Below is a small trained network, with its code and all its weights. Each question gives an input and a class and asks what happens when units are switched off, that is, made to give their printed mean instead of their output.

import numpy as np


def w(rows, s, z=0):
    codes = np.array(rows[::2]) - 128.0
    scale = np.full(codes.shape[1], s)
    scale[-1] = z or s
    return codes * scale


def f(y):
    return y / 2 * (1 + np.tanh(0.7978845608 * (y + 0.044715 * y**3)))


def log_softmax(a):
    a = a - a.max(-1, keepdims=True)
    return a - np.log(np.exp(a).sum(-1, keepdims=True))


def net(x, mask):
    res = np.array(x, float).reshape(1, 7) / 4 @ E
    y = f(res @ A[0][:, :-1].T + A[0][:, -1])
    res = res + np.where(mask, y, B[0][:, -1]) @ B[0][:, :-1]
    return log_softmax(res[-1] @ U[:, :-1].T + U[:, -1])


A, B = {}, {}
E = w([
[64,120,141,124,115,82,137,187,110,159,37],'x0',
[130,80,160,254,188,66,142,157,13,146,181],'x1',
[148,101,140,115,133,97,119,178,162,102,101],'x2',
[142,69,11,173,140,129,35,179,169,167,106],'x3',
[188,205,134,202,187,97,120,128,178,149,58],'x4',
[36,178,130,180,191,181,96,201,109,25,222],'x5',
[128,105,175,92,212,194,113,154,130,191,124],'x6',
],0.0086)
A[0] = w([
[156,146,202,166,139,107,178,121,95,127,128,65],'neuron 1',
[134,134,212,131,127,106,170,108,119,87,124,67],'neuron 2',
[146,86,60,202,145,121,79,141,110,162,117,71],'neuron 3',
[154,82,196,126,242,171,108,149,101,208,131,69],'neuron 4',
[152,143,84,204,95,45,145,107,83,85,130,80],'neuron 5',
[177,213,141,201,191,92,122,122,143,151,95,81],'neuron 6',
[107,164,142,182,182,118,100,150,108,103,154,115],'neuron 7',
[118,10,154,183,162,82,151,109,65,148,176,155],'neuron 8',
[202,82,147,147,123,84,155,81,117,212,121,107],'neuron 9',
[147,76,136,129,128,99,132,74,118,146,106,1],'neuron 10',
],0.013,0.0042)
B[0] = w([
[127,108,130,55,226,85,109,77,188,182,153,187],'neuron 1',
[164,91,88,149,195,123,85,108,112,223,168,180],'neuron 2',
[129,115,177,60,252,81,135,43,126,214,183,216],'neuron 3',
[100,141,135,189,15,11,181,60,186,97,153,226],'neuron 4',
[109,142,156,179,32,52,176,81,202,112,134,206],'neuron 5',
[174,91,112,42,34,242,112,166,79,147,143,216],'neuron 6',
[83,146,111,185,186,133,138,192,85,79,63,217],'neuron 7',
[193,149,107,52,82,234,89,155,136,115,50,253],'neuron 8',
[80,161,116,187,192,146,109,212,91,40,98,223],'neuron 9',
[69,133,120,182,153,164,151,160,101,105,197,159],'neuron 10',
],0.011,0.014)
U = w([
[164,157,139,67,111,184,105,92,170,122,6,254],'0',
[74,128,118,239,202,164,141,220,58,101,106,134],'1',
[140,62,144,78,234,93,117,65,123,247,148,72],'2',
[125,107,160,201,3,67,175,59,187,127,87,74],'3',
[183,20,133,61,7,230,118,169,31,170,99,71],'4',
],0.0076,0.0057)

Each question gives the input, the list of numbers given to net, and the class t.
The units are the neurons (one row each of A and B). Each row of codes is followed by its name. A weight is (code - 128) times the scale printed after its matrix; where a second scale follows, it is the last column's (A, B and U).
mask holds one flag per neuron, in row order. A switched-off neuron (its flag False) gives its mean, the last column of its row in B, instead of its output. The means were averaged over made-up inputs and are rounded, as every weight is.
A unit's drop is (log p(t) with every unit on - log p(t) with that unit switched off) / (log p(t) with every unit on - log p(t) with every unit switched off).
The circuit of an input: a set's keep is (log p(t) with only the set's units on - log p(t) with every unit switched off) / (log p(t) with every unit on - log p(t) with every unit switched off). Starting from all 10 units, units are removed one at a time, each time the one whose removal leaves the highest keep (on an exact tie, the one counted first), for as long as the keep stays at least 0.8.
units of the circuit, in order: the units of the circuit, biggest drop first
unit that matters most: the unit with the biggest drop
k most important neurons: the k neurons with the biggest drops, biggest first
drop when u is switched off: that unit's drop, to one decimal
input [-7,0,-3,7,5,-5,3], class 2: unit that matters most => neuron 3
input [5,6,-3,-6,-3,-5,-2], class 0: 2 most important neurons => neuron 8; neuron 3
input [-1,-5,5,-3,6,5,-7], class 3: 2 most important neurons => neuron 8; neuron 9
input [-6,1,-7,4,8,2,-5], class 4: 2 most important neurons => neuron 6; neuron 4
input [-6,7,-4,1,-1,6,6], class 0: units of the circuit, in order => neuron 8; neuron 5; neuron 4
input [1,-2,-4,-1,7,-6,4], class 4: 2 most important neurons => neuron 6; neuron 7
input [-1,0,3,-4,-5,-8,-8], class 1: 2 most important neurons => neuron 9; neuron 4
input [-8,-4,-4,-5,-4,-6,4], class 1: 2 most important neurons => neuron 9; neuron 8
input [6,-5,2,-6,-4,-4,-3], class 2: units of the circuit, in order => neuron 8; neuron 2
input [6,8,4,3,-6,-2,-3], class 0: 2 most important neurons => neuron 8; neuron 6
input [-3,7,3,-5,2,-7,0], class 0: 4 most important neurons => neuron 8; neuron 1; neuron 7; neuron 6
input [-3,1,7,1,8,-8,2], class 1: 3 most important neurons => neuron 9; neuron 8; neuron 10
input [-2,-5,-5,-7,-7,7,-4], class 1: 4 most important neurons => neuron 6; neuron 8; neuron 3; neuron 1
input [6,7,7,8,6,1,6], class 2: units of the circuit, in order => neuron 3
input [0,6,-3,1,4,5,-8], class 3: 2 most important neurons => neuron 5; neuron 9
input [5,6,-7,0,4,-4,4], class 0: 2 most important neurons => neuron 8; neuron 1
input [7,3,6,-5,6,3,1], class 4: 3 most important neurons => neuron 6; neuron 3; neuron 9
input [4,6,2,1,2,-6,6], class 0: 3 most important neurons => neuron 8; neuron 9; neuron 5
input [2,5,-3,-5,-4,3,0], class 0: units of the circuit, in order => neuron 8; neuron 6
input [8,4,-4,2,2,0,-6], class 3: units of the circuit, in order => neuron 5
input [-2,-6,-4,-2,5,7,5], class 1: drop when neuron 5 is switched off => 0.1
input [5,6,6,0,6,1,-4], class 0: drop when neuron 1 is switched off => 0.7
input [1,0,2,-4,7,-3,-1], class 4: drop when neuron 3 is switched off => 0.3
input [-6,-1,-4,1,-2,-4,3], class 1: drop when neuron 8 is switched off => 0.2
